Here is a tiny trained network, its code and every weight. The questions are about switching its units off for an input and a class, where a switched-off unit gives its printed mean instead of its output.

import numpy as np


def w(rows, s, z=0):
    codes = np.array(rows[::2]) - 128.0
    scale = np.full(codes.shape[1], s)
    scale[-1] = z or s
    return codes * scale


def f(y):
    return np.maximum(y, 0)


def log_softmax(a):
    a = a - a.max(-1, keepdims=True)
    return a - np.log(np.exp(a).sum(-1, keepdims=True))


def net(x, mask):
    res = np.array(x, float).reshape(1, 5) / 4 @ E
    y = f(res @ A[0][:, :-1].T + A[0][:, -1])
    res = res + np.where(mask, y, B[0][:, -1]) @ B[0][:, :-1]
    return log_softmax(res[-1] @ U[:, :-1].T + U[:, -1])


A, B = {}, {}
E = w([
[237,140,246,108,72,60,149,149,157,2,116,88],'x0',
[209,93,151,211,122,166,97,25,109,150,102,126],'x1',
[147,161,149,69,212,212,89,152,99,157,74,33],'x2',
[77,68,159,192,66,114,129,210,75,184,40,82],'x3',
[133,36,159,157,114,115,37,190,246,145,168,124],'x4',
],0.0065)
A[0] = w([
[126,109,127,147,92,96,79,104,236,106,242,202,240],'N1',
[51,208,25,61,205,195,155,92,81,179,176,164,199],'N2',
[208,179,157,148,48,94,222,63,7,90,82,136,178],'N3',
[52,219,36,35,197,194,152,112,44,164,135,108,208],'N4',
[128,91,138,174,179,218,72,90,94,241,78,79,220],'N5',
[254,120,144,174,189,212,93,49,120,145,70,101,191],'N6',
[161,109,227,106,87,92,114,202,188,41,152,45,254],'N7',
[50,16,72,205,66,112,116,148,112,235,117,155,165],'N8',
[30,85,42,164,84,145,159,138,63,244,94,192,182],'N9',
[36,109,168,55,90,151,108,255,105,148,78,74,174],'N10',
[109,60,159,159,88,75,83,170,255,77,171,134,217],'N11',
[85,124,156,130,150,170,120,176,54,172,21,29,223],'N12',
[201,132,167,131,57,17,136,106,149,19,149,174,232],'N13',
],0.0047,0.003)
B[0] = w([
[178,94,98,50,119,117,192,88,209,144,244,221,244],'N1',
[102,185,39,139,239,215,157,112,108,95,149,177,255],'N2',
[113,199,192,150,49,172,156,44,17,20,89,109,231],'N3',
[119,213,60,114,238,151,130,157,87,89,131,119,251],'N4',
[141,85,161,162,163,207,39,106,113,172,98,49,236],'N5',
[184,98,222,60,139,201,65,34,121,121,159,45,225],'N6',
[222,161,167,54,81,34,171,176,160,121,131,121,247],'N7',
[55,54,118,207,51,166,153,126,140,239,134,178,246],'N8',
[25,100,72,213,136,184,81,170,79,163,98,156,250],'N9',
[137,175,152,153,155,58,115,245,132,177,55,93,217],'N10',
[177,47,108,80,64,52,209,164,228,164,173,178,243],'N11',
[139,127,190,141,168,91,68,177,81,133,51,51,229],'N12',
[171,138,119,62,1,58,239,75,117,51,187,182,238],'N13',
],0.0054,0.0067)
U = w([
[111,236,41,76,244,174,165,100,124,91,186,182,196],'0',
[136,188,190,115,5,111,206,43,51,36,124,144,160],'1',
[187,95,198,106,167,200,27,38,117,146,123,51,159],'2',
[51,17,111,211,62,166,121,109,157,228,156,187,151],'3',
[31,140,90,204,154,144,105,175,75,161,63,127,2],'4',
[182,81,113,34,69,58,199,123,255,124,236,203,54],'5',
[161,150,184,95,120,41,127,250,156,159,49,75,172],'6',
],0.0056,0.0017)

Each question gives the input, the list of numbers given to net, and the class t.
The units are the neurons (one row each of A and B). Each row of codes is followed by its name. A weight is (code - 128) times the scale printed after its matrix; where a second scale follows, it is the last column's (A, B and U).
mask holds one flag per neuron, in row order. A switched-off neuron (its flag False) gives its mean, the last column of its row in B, instead of its output. The means were averaged over made-up inputs and are rounded, as every weight is.
A unit's drop is (log p(t) with every unit on - log p(t) with that unit switched off) / (log p(t) with every unit on - log p(t) with every unit switched off).
The circuit of an input: a set's keep is (log p(t) with only the set's units on - log p(t) with every unit switched off) / (log p(t) with every unit on - log p(t) with every unit switched off). Starting from the 12 units with the biggest drops (on a tie, the unit counted first), units are removed one at a time, each time the one whose removal leaves the highest keep (on an exact tie, the one counted first), for as long as the keep stays at least 0.8.
circuit, biggest first: the units of the circuit, biggest drop first
top k neurons: the k neurons with the biggest drops, biggest first
drop when u is switched off: that unit's drop, to one decimal
input [4,0,-2,6,5], class 5: circuit, biggest first	[N11 N13]
input [-4,8,-3,4,-6], class 4: circuit, biggest first	[N9 N1]
input [7,8,6,8,-6], class 2: circuit, biggest first	[N6]
input [8,3,-3,8,4], class 5: circuit, biggest first	[N11 N13]
input [0,1,2,3,-6], class 4: circuit, biggest first	[N13 N1]
input [7,-2,0,8,8], class 5: top 2 neurons	[N11 N13]
input [-4,0,-1,2,-8], class 4: top 3 neurons	[N9 N1 N13]
input [-1,5,-6,4,7], class 5: top 2 neurons	[N11 N1]
input [1,0,-3,8,-7], class 4: drop when N9 is switched off	0.5
input [-6,8,-1,-2,-4], class 2: drop when N5 is switched off	0.7
input [-6,-5,7,2,-3], class 4: drop when N12 is switched off	0.4
